[[136 140 141 126 143]
 [139 143 129 122 123]
 [144 113 127 105 143]]
|
[[136 140]
 [139 143]
 [144 113]]

[[138 124 129 140 133]
 [135 147 149 144 133]
 [135 132 104 109 128]]
|
[[138 124]
 [135 147]
 [135 132]]

[[125 120 131 138 152]
 [132 126 100 131 119]
 [122 116 101 144 130]
 [140 134 118 119 132]
 [123 118 122 143 150]]
|
[[125 120]
 [132 126]
 [122 116]]

[[113 146 130]
 [146 127 117]
 [130 154 155]
 [128 126 121]
 [146 124 128]]
|
[[113 146]
 [146 127]
 [130 154]]

[[122 123 142 113]
 [137 133 121 137]
 [158 134 126 104]]
|
[[122 123]
 [137 133]
 [158 134]]

[[133 151 142 120]
 [128 119 140 127]
 [123 140 148 112]]
|
[[133 151]
 [128 119]
 [123 140]]

[[129 141]
 [130 152]
 [133 129]
 [133 133]
 [132 131]]
|
[[129 141]
 [130 152]
 [133 129]]

[[111 147]
 [147 104]
 [135 121]
 [156 121]]
|
[[111 147]
 [147 104]
 [135 121]]
---
[[123 136 103]
 [127 130 122]
 [129 131 138]
 [125 132 116]
 [140 139 151]
 [122 145 130]
 [118 155 131]
 [151 116 145]
 [128 129 130]
 [118 157 119]
 [125 132 116]]
|
[[103 123 136]
 [122 127 130]
 [138 129 131]
 [116 125 132]
 [151 140 139]
 [130 122 145]
 [131 118 155]
 [145 151 116]
 [130 128 129]
 [119 118 157]
 [116 125 132]]

[[131 131 127 122 129]
 [127 125 125 136 121]
 [113 133 124 153 129]
 [123 123 129 137 127]
 [134 128 129 140 128]
 [131 125 125 126 124]
 [129 132 130 123 124]
 [130 126 126 126 133]]
|
[[129 131 131 127 122]
 [121 127 125 125 136]
 [129 113 133 124 153]
 [127 123 123 129 137]
 [128 134 128 129 140]
 [124 131 125 125 126]
 [124 129 132 130 123]
 [133 130 126 126 126]]

[[126 127 106 134 120 128]
 [131 123 136 125 124 136]
 [124 128 135 116 135 106]
 [129 133 136 119 133 122]
 [133 126 121 129 123 109]
 [126 130 112 143 123 135]
 [129 119 126 135 126 131]]
|
[[128 126 127 106 134 120]
 [136 131 123 136 125 124]
 [106 124 128 135 116 135]
 [122 129 133 136 119 133]
 [109 133 126 121 129 123]
 [135 126 130 112 143 123]
 [131 129 119 126 135 126]]

[[126 125 132 126 124 123 110 117 116 143 123 123 118 136 125 113]
 [129 124 127 130 150 124 125 136 122 127 128 145 116 123 135 132]
 [121 134 127 125 127 140 133 120 135 136 128 120 114 116 122 116]
 [138 147 124 135 125 137 122 112 124 129 131 132 128 134 117 126]
 [124 129 130 123 109 133 129 121 133 130 130 107 140 133 122 124]
 [130 125 126 132 150 126 126 134 123 125 129 148 115 122 134 132]]
|
[[113 126 125 132 126 124 123 110 117 116 143 123 123 118 136 125]
 [132 129 124 127 130 150 124 125 136 122 127 128 145 116 123 135]
 [116 121 134 127 125 127 140 133 120 135 136 128 120 114 116 122]
 [126 138 147 124 135 125 137 122 112 124 129 131 132 128 134 117]
 [124 124 129 130 123 109 133 129 121 133 130 130 107 140 133 122]
 [132 130 125 126 132 150 126 126 134 123 125 129 148 115 122 134]]

[[127 139 128 132 138 125 127 132]
 [124 128 128 129 117 139 134 142]
 [127 123 128 127 135 113 124 102]
 [125 128 129 128 139 122 128 111]
 [127 123 128 127 137 109 124 101]
 [125 119 128 128 108 122 137 127]
 [124 125 128 126 130 135 127 121]
 [127 138 127 130 140 134 122 129]
 [126 139 128 129 154 129 118 123]]
|
[[132 127 139 128 132 138 125 127]
 [142 124 128 128 129 117 139 134]
 [102 127 123 128 127 135 113 124]
 [111 125 128 129 128 139 122 128]
 [101 127 123 128 127 137 109 124]
 [127 125 119 128 128 108 122 137]
 [121 124 125 128 126 130 135 127]
 [129 127 138 127 130 140 134 122]
 [123 126 139 128 129 154 129 118]]

[[132 135 139 133 138]
 [130 130 133 131 140]
 [130 137 133 131 147]
 [128 137 135 128 137]
 [135 135 128 131 154]
 [133 137 137 133 135]]
|
[[138 132 135 139 133]
 [140 130 130 133 131]
 [147 130 137 133 131]
 [137 128 137 135 128]
 [154 135 135 128 131]
 [135 133 137 137 133]]

[[151 134 124 132 122 125 155 142 109 124 123 119 136]
 [117 130 130 117 120 118 113 125 127 127 127 156 122]
 [131 118 122 132 110 129 129 149 127 132 121 114 114]
 [126 132 130 123 122 134 128 144 131 123 128 128 135]
 [134 139 130 126 123 124 148 120 121 129 125 150 122]
 [117 135 123 135 120 126 117 128 117 125 132 117 145]]
|
[[136 151 134 124 132 122 125 155 142 109 124 123 119]
 [122 117 130 130 117 120 118 113 125 127 127 127 156]
 [114 131 118 122 132 110 129 129 149 127 132 121 114]
 [135 126 132 130 123 122 134 128 144 131 123 128 128]
 [122 134 139 130 126 123 124 148 120 121 129 125 150]
 [145 117 135 123 135 120 126 117 128 117 125 132 117]]
---
[[128 113 128 154 125  99 116 109 132 117 136 131]
 [127 111 137 148 119 111 111 105 143 121 138 138]
 [121 118 148 128 114 140 113 115 153 126 131 152]
 [108 145 134 117 135 142 150 156 124 120 126 131]
 [108 141 141 112 129 150 143 150 132 123 122 143]
 [125 113 144 139 115 126 110 107 151 124 136 146]]
|
[[131 138 152 131 143 146]
 [136 138 131 126 122 136]
 [117 121 126 120 123 124]
 [132 143 153 124 132 151]
 [109 105 115 156 150 107]
 [116 111 113 150 143 110]
 [ 99 111 140 142 150 126]
 [125 119 114 135 129 115]
 [154 148 128 117 112 139]
 [128 137 148 134 141 144]
 [113 111 118 145 141 113]
 [128 127 121 108 108 125]]

[[126 128 131 154 134 145 126]
 [131 133 131 134 119 129 112]
 [130 133 130 105 140 123 133]
 [127 123 127 118 135 120 132]
 [128 126 127 114 145 141 126]]
|
[[126 112 133 132 126]
 [145 129 123 120 141]
 [134 119 140 135 145]
 [154 134 105 118 114]
 [131 131 130 127 127]
 [128 133 133 123 126]
 [126 131 130 127 128]]

[[125 142 125 106 145 138 136 116]
 [143 119 111 138 133 154 112 141]
 [123 112 102 126 112 145 119 114]
 [107 123 130 143 111 144 111 133]
 [102 123 151 104 133 102 103 141]
 [145 127 133 124 139 120 116 110]
 [151 135 138 106 139 103 126 113]
 [154 104 150 112 152 152 141 105]
 [130 103 119 113 112 154 141 118]
 [116 154 120 152 150 103 108 145]
 [142 115 109 125 131 145 123 145]
 [152 141 111 140 142 108 119 137]]
|
[[116 141 114 133 141 110 113 105 118 145 145 137]
 [136 112 119 111 103 116 126 141 141 108 123 119]
 [138 154 145 144 102 120 103 152 154 103 145 108]
 [145 133 112 111 133 139 139 152 112 150 131 142]
 [106 138 126 143 104 124 106 112 113 152 125 140]
 [125 111 102 130 151 133 138 150 119 120 109 111]
 [142 119 112 123 123 127 135 104 103 154 115 141]
 [125 143 123 107 102 145 151 154 130 116 142 152]]

[[118 140 121 116 131 141 116 113 139]
 [126 129 130 128 121 131 124 128 127]
 [118 134 127 129  99 140 109 126 119]
 [115 136 134 120 115 144 117 121 130]
 [123 135 122 121 135 135 120 118 136]
 [132 127 124 128 141 122 133 126 132]
 [120 136 128 119 136 135 126 118 137]
 [115 136 134 120 114 144 116 121 129]
 [118 134 127 129 100 140 110 126 119]]
|
[[139 127 119 130 136 132 137 129 119]
 [113 128 126 121 118 126 118 121 126]
 [116 124 109 117 120 133 126 116 110]
 [141 131 140 144 135 122 135 144 140]
 [131 121  99 115 135 141 136 114 100]
 [116 128 129 120 121 128 119 120 129]
 [121 130 127 134 122 124 128 134 127]
 [140 129 134 136 135 127 136 136 134]
 [118 126 118 115 123 132 120 115 118]]

[[117 130 129]
 [117 127 117]
 [107 129 131]
 [115 114 115]
 [111 138 135]
 [133 124 119]
 [113 126 122]
 [103 134 132]]
|
[[129 117 131 115 135 119 122 132]
 [130 127 129 114 138 124 126 134]
 [117 117 107 115 111 133 113 103]]

[[141 138 140 136 124 110 105]
 [103 108 101  99 115 100 120]
 [119 119 119 119 118 117 117]]
|
[[105 120 117]
 [110 100 117]
 [124 115 118]
 [136  99 119]
 [140 101 119]
 [138 108 119]
 [141 103 119]]
---
[[142 140 135 119]
 [130 136 135 150]
 [121 136 117 145]]
|
[[142 140]
 [130 136]
 [121 136]]

[[150 121]
 [119 117]
 [116 118]
 [140 113]]
|
[[150 121]
 [119 117]
 [116 118]]

[[144 103]
 [106 147]
 [123 114]
 [112 139]]
|
[[144 103]
 [106 147]
 [123 114]]

[[130 136  98]
 [117 151 125]
 [130 133 105]]
|
[[130 136]
 [117 151]
 [130 133]]

[[128 121 108]
 [127 121 106]
 [124 136 103]]
|
[[128 121]
 [127 121]
 [124 136]]

[[139 127 147 138 126]
 [142 125 124 117 119]
 [108 126 122 130 132]
 [148 124 113 121 134]
 [142 129 157 111 133]]
|
[[139 127]
 [142 125]
 [108 126]]
